Here is a tiny trained network, its code and every weight. The questions are about switching its units off for an input and a target symbol, where a switched-off unit gives its printed mean instead of its output.

import numpy as np


def w(rows, s, z=0):
    codes = np.array(rows[::2]) - 128.0
    scale = np.full(codes.shape[1], s)
    scale[-1] = z or s
    return codes * scale


def f(y):
    return y / 2 * (1 + np.tanh(0.7978845608 * (y + 0.044715 * y**3)))


def softmax(a):
    e = np.exp(a - a.max(-1, keepdims=True))
    return e / e.sum(-1, keepdims=True)


def log_softmax(a):
    a = a - a.max(-1, keepdims=True)
    return a - np.log(np.exp(a).sum(-1, keepdims=True))


def net(x, mask):
    ids = ['ΓΘΛμπτ'.index(c) for c in x.split()]
    T = len(ids)
    res = E[ids] + P[:T]
    u = 0
    for l in range(2):
        q, k, v = (res @ M[l].T for M in (Q, K, V))
        z = softmax(np.where(np.tri(T) > 0, q @ k.T / 2**0.5, -1e9)) @ v
        res = res + np.where(mask[u], z, O[l][:, -1]) @ O[l][:, :-1]
        u += 1
        y = f(res @ A[l][:, :-1].T + A[l][:, -1])
        res = res + np.where(mask[u : u + 12], y, B[l][:, -1]) @ B[l][:, :-1]
        u += 12
    return log_softmax(res[-1] @ U[:, :-1].T + U[:, -1])


Q, K, V, O, A, B = {}, {}, {}, {}, {}, {}
E = w([
[125,167,93,169,182,153,88,101,191],'Γ',
[188,141,148,198,97,86,110,155,66],'Θ',
[109,188,191,56,144,162,134,164,126],'Λ',
[57,75,196,147,146,188,164,192,142],'μ',
[137,149,187,112,225,86,89,194,104],'π',
[70,10,95,98,107,110,163,61,82],'τ',
],0.014)
P = w([
[205,47,230,254,130,164,160,109,134],'0',
[220,92,90,165,137,197,213,196,109],'1',
[161,172,150,128,137,57,249,46,122],'2',
[185,85,245,200,104,116,86,80,171],'3',
[186,118,58,114,146,191,109,120,72],'4',
[104,193,135,107,146,58,220,63,112],'5',
[130,100,227,179,105,118,54,113,177],'6',
[121,113,41,86,155,168,82,145,95],'7',
[49,208,116,92,144,55,195,84,107],'8',
[72,124,208,158,96,131,42,145,180],'9',
[56,127,26,53,165,148,65,171,106],'10',
[1,206,101,76,169,35,164,101,89],'11',
[11,146,188,153,83,127,16,187,175],'12',
[18,132,16,13,158,142,55,207,148],'13',
],0.009)
Q[0] = w([
[106,110,2,99,121,232,199,109,108],'0.h0',
[107,43,106,92,22,49,178,83,81],'0.h0',
],0.0084)
K[0] = w([
[106,50,61,146,114,216,191,2,228],'0.h0',
[156,11,143,104,10,104,182,88,68],'0.h0',
],0.0085)
V[0] = w([
[70,125,53,71,225,39,69,180,46],'0.h0',
[3,88,62,18,204,197,70,110,206],'0.h0',
],0.0038)
O[0] = w([
[153,118,155,165,255,37,122,125,109,137],'0.h0',
[152,148,158,245,212,196,175,159,7,1],'0.h0',
],0.0068,0.0039)
A[0] = w([
[171,88,137,133,108,121,85,184,119,220],'0.n0',
[135,143,10,94,139,146,64,121,151,87],'0.n1',
[126,166,97,127,111,102,133,86,141,66],'0.n2',
[127,148,134,107,172,107,235,130,173,176],'0.n3',
[65,108,154,91,107,120,113,166,207,221],'0.n4',
[142,78,74,148,141,200,123,126,101,121],'0.n5',
[76,133,116,113,121,107,109,117,106,108],'0.n6',
[125,137,100,46,113,129,181,154,137,121],'0.n7',
[107,166,130,168,80,174,106,141,171,73],'0.n8',
[178,107,145,228,145,150,135,123,101,63],'0.n9',
[172,88,130,122,148,143,135,154,113,73],'0.n10',
[230,133,101,217,135,152,173,159,50,4],'0.n11',
],0.011,0.0032)
B[0] = w([
[125,118,90,164,155,174,97,86,149,239],'0.n0',
[90,116,125,79,56,1,51,89,110,185],'0.n1',
[98,177,127,138,118,122,155,122,97,150],'0.n2',
[156,81,134,79,115,138,56,49,94,174],'0.n3',
[115,137,159,194,153,168,133,138,96,253],'0.n4',
[169,110,132,138,124,121,125,192,66,164],'0.n5',
[110,116,108,147,183,114,172,150,94,162],'0.n6',
[200,127,146,156,192,156,134,131,48,154],'0.n7',
[149,90,127,125,92,162,52,127,79,158],'0.n8',
[182,116,172,135,158,161,219,139,170,146],'0.n9',
[125,134,112,170,101,177,127,134,100,123],'0.n10',
[164,122,106,162,204,188,201,112,60,145],'0.n11',
],0.0091,0.0053)
Q[1] = w([
[134,138,26,81,138,116,173,142,72],'1.h0',
[151,138,170,204,145,96,8,49,101],'1.h0',
],0.011)
K[1] = w([
[254,141,110,154,79,125,127,68,199],'1.h0',
[40,198,65,124,174,88,148,172,86],'1.h0',
],0.0098)
V[1] = w([
[124,46,3,216,112,53,179,47,99],'1.h0',
[249,220,106,129,133,110,102,106,192],'1.h0',
],0.0051)
O[1] = w([
[132,68,195,106,150,186,166,55,28,253],'1.h0',
[129,205,123,253,218,159,118,174,98,156],'1.h0',
],0.0063,0.0031)
A[1] = w([
[112,125,113,165,88,145,65,150,215,138],'1.n0',
[117,154,155,163,187,85,155,179,247,113],'1.n1',
[193,132,169,190,181,198,225,161,171,83],'1.n2',
[140,116,43,108,100,58,187,137,162,118],'1.n3',
[82,91,119,217,146,197,137,131,137,3],'1.n4',
[27,108,115,68,77,61,76,133,146,90],'1.n5',
[126,122,64,44,125,102,181,42,91,62],'1.n6',
[40,232,110,67,116,56,84,39,193,67],'1.n7',
[71,142,164,74,89,181,148,187,205,9],'1.n8',
[155,148,118,172,118,50,208,103,119,151],'1.n9',
[102,255,73,168,65,146,127,228,208,63],'1.n10',
[149,150,58,64,123,33,4,123,177,83],'1.n11',
],0.008,0.0041)
B[1] = w([
[165,146,79,58,187,98,179,185,112,227],'1.n0',
[94,190,185,161,5,69,187,153,70,166],'1.n1',
[45,182,106,34,81,122,172,88,88,201],'1.n2',
[164,188,145,140,147,242,219,62,67,121],'1.n3',
[218,155,97,83,141,104,159,133,94,184],'1.n4',
[239,103,205,104,166,158,195,116,152,212],'1.n5',
[120,192,49,171,129,125,54,208,108,195],'1.n6',
[249,84,149,224,130,139,130,170,160,226],'1.n7',
[126,74,83,67,166,29,55,149,224,126],'1.n8',
[43,174,153,95,61,75,150,163,122,177],'1.n9',
[1,123,72,116,132,224,108,18,79,134],'1.n10',
[50,116,102,26,131,109,150,130,151,253],'1.n11',
],0.0067,0.0045)
U = w([
[176,192,134,85,150,198,176,129,102,1],'Γ',
[209,103,104,254,154,176,59,208,129,229],'Θ',
[12,144,49,108,96,131,58,119,134,162],'Λ',
[156,103,123,37,127,70,117,165,152,7],'μ',
[123,172,191,158,59,72,164,176,124,146],'π',
[73,66,193,152,108,158,162,71,148,169],'τ',
],0.0065,0.0011)

Each question gives the input, a string of symbols that net reads in full, and the target symbol t.
The units are the heads (2 rows each of Q, K, V and O) and the neurons (one row each of A and B). Each row of codes is followed by its name. A weight is (code - 128) times the scale printed after its matrix; where a second scale follows, it is the last column's (O, A, B and U).
mask holds one flag per unit, layer by layer, with each layer's heads first. A switched-off unit (its flag False) gives its mean, the last column of its rows in O or B, instead of its output. The means were averaged over made-up inputs and are rounded, as every weight is.
A unit's drop is (log p(t) with every unit on - log p(t) with that unit switched off) / (log p(t) with every unit on - log p(t) with every unit switched off).
The circuit of an input: a set's keep is (log p(t) with only the set's units on - log p(t) with every unit switched off) / (log p(t) with every unit on - log p(t) with every unit switched off). Starting from the 12 units with the biggest drops (on a tie, the unit counted first), units are removed one at a time, each time the one whose removal leaves the highest keep (on an exact tie, the one counted first), for as long as the keep stays at least 0.8.
circuit, biggest first: the units of the circuit, biggest drop first
unit that matters most: the unit with the biggest drop
top k neurons: the k neurons with the biggest drops, biggest first
top k neurons in layer l: the k neurons of layer l with the biggest drops, biggest first
input μ π Θ Γ, target π: unit that matters most : 1.n1
input Θ Θ Θ Θ τ, target Γ: top 2 neurons in layer 0 : 0.n11, 0.n9
input Θ π τ Λ, target τ: top 4 neurons in layer 0 : 0.n6, 0.n0, 0.n2, 0.n9
input τ Λ Θ Γ, target Λ: circuit, biggest first : 1.h0, 1.n10, 1.n11
input Θ Θ μ μ τ Γ Γ Γ Γ Θ Γ, target μ: top 2 neurons in layer 1 : 1.n11, 1.n5
input τ τ Γ μ Θ, target Γ: top 2 neurons in layer 0 : 0.n11, 0.n9
input μ π τ π, target τ: top 4 neurons : 0.n0, 0.n6, 0.n9, 0.n2
input Θ Θ τ, target Λ: circuit, biggest first : 1.n6, 0.n3
input Γ Γ Θ Θ Λ Θ Θ, target Λ: circuit, biggest first : 1.h0, 1.n10, 0.h0
input Θ Θ Γ Γ Γ Θ π Θ μ τ π, target Θ: top 2 neurons in layer 0 : 0.n1, 0.n10
input μ π Θ Γ τ, target Γ: top 2 neurons : 1.n2, 0.n11
input Θ Γ Λ Θ μ Γ Γ, target μ: circuit, biggest first : 0.n3, 1.h0, 1.n0
input μ Θ Λ Θ Θ Θ τ τ, target Θ: circuit, biggest first : 0.h0, 0.n5
input Λ Γ Θ Γ Θ Θ Θ Θ Θ Λ, target Λ: top 2 neurons in layer 0 : 0.n4, 0.n1
input Θ Θ Θ τ τ Γ Θ Θ τ Θ π, target Γ: top 3 neurons in layer 0 : 0.n11, 0.n1, 0.n9
input Θ μ Λ Θ τ τ Θ π Λ Θ π Γ, target Θ: circuit, biggest first : 1.n7
input τ Θ τ Θ τ Θ Θ μ τ Θ Λ Λ μ, target μ: circuit, biggest first : 1.h0, 1.n8
input Θ Θ Θ π Θ Θ Λ, target Λ: circuit, biggest first : 1.n10, 1.h0, 0.n4
input Θ Γ τ Θ Θ Θ Γ Θ Θ Λ τ Γ Θ μ, target Γ: circuit, biggest first : 0.h0, 1.n4, 0.n4
input μ Θ Λ Γ Θ π Θ Θ, target μ: top 3 neurons in layer 1 : 1.n11, 1.n5, 1.n10
input Θ Γ Γ μ, target μ: circuit, biggest first : 1.h0, 1.n8, 0.h0
input Θ Θ τ Γ Θ Θ Γ Γ Θ Γ Γ Θ π, target π: circuit, biggest first : 1.n1, 0.n3, 1.h0
input τ Θ Θ μ Θ Γ Γ Γ π τ μ, target Θ: unit that matters most : 1.n11
input π Λ Θ Γ, target Λ: top 3 neurons : 1.n10, 1.n11, 0.n4
input Θ Θ μ Γ Θ Θ Θ Θ Γ, target Θ: circuit, biggest first : 1.n7, 1.n2
input τ Θ Θ τ Γ Θ Θ Θ μ Θ, target μ: top 2 neurons : 1.n0, 1.n11
input π Γ Θ π Γ Γ μ Λ Γ Θ π τ Θ, target τ: top 2 neurons in layer 0 : 0.n6, 0.n9
input Γ Γ μ Θ Λ π μ, target π: top 2 neurons : 1.n1, 0.n9
input Θ π μ π Λ Θ Γ Θ, target Λ: circuit, biggest first : 0.h0, 1.n11, 0.n1, 1.n7
input Γ Θ Γ Γ Θ π Θ, target π: top 2 neurons in layer 0 : 0.n9, 0.n3
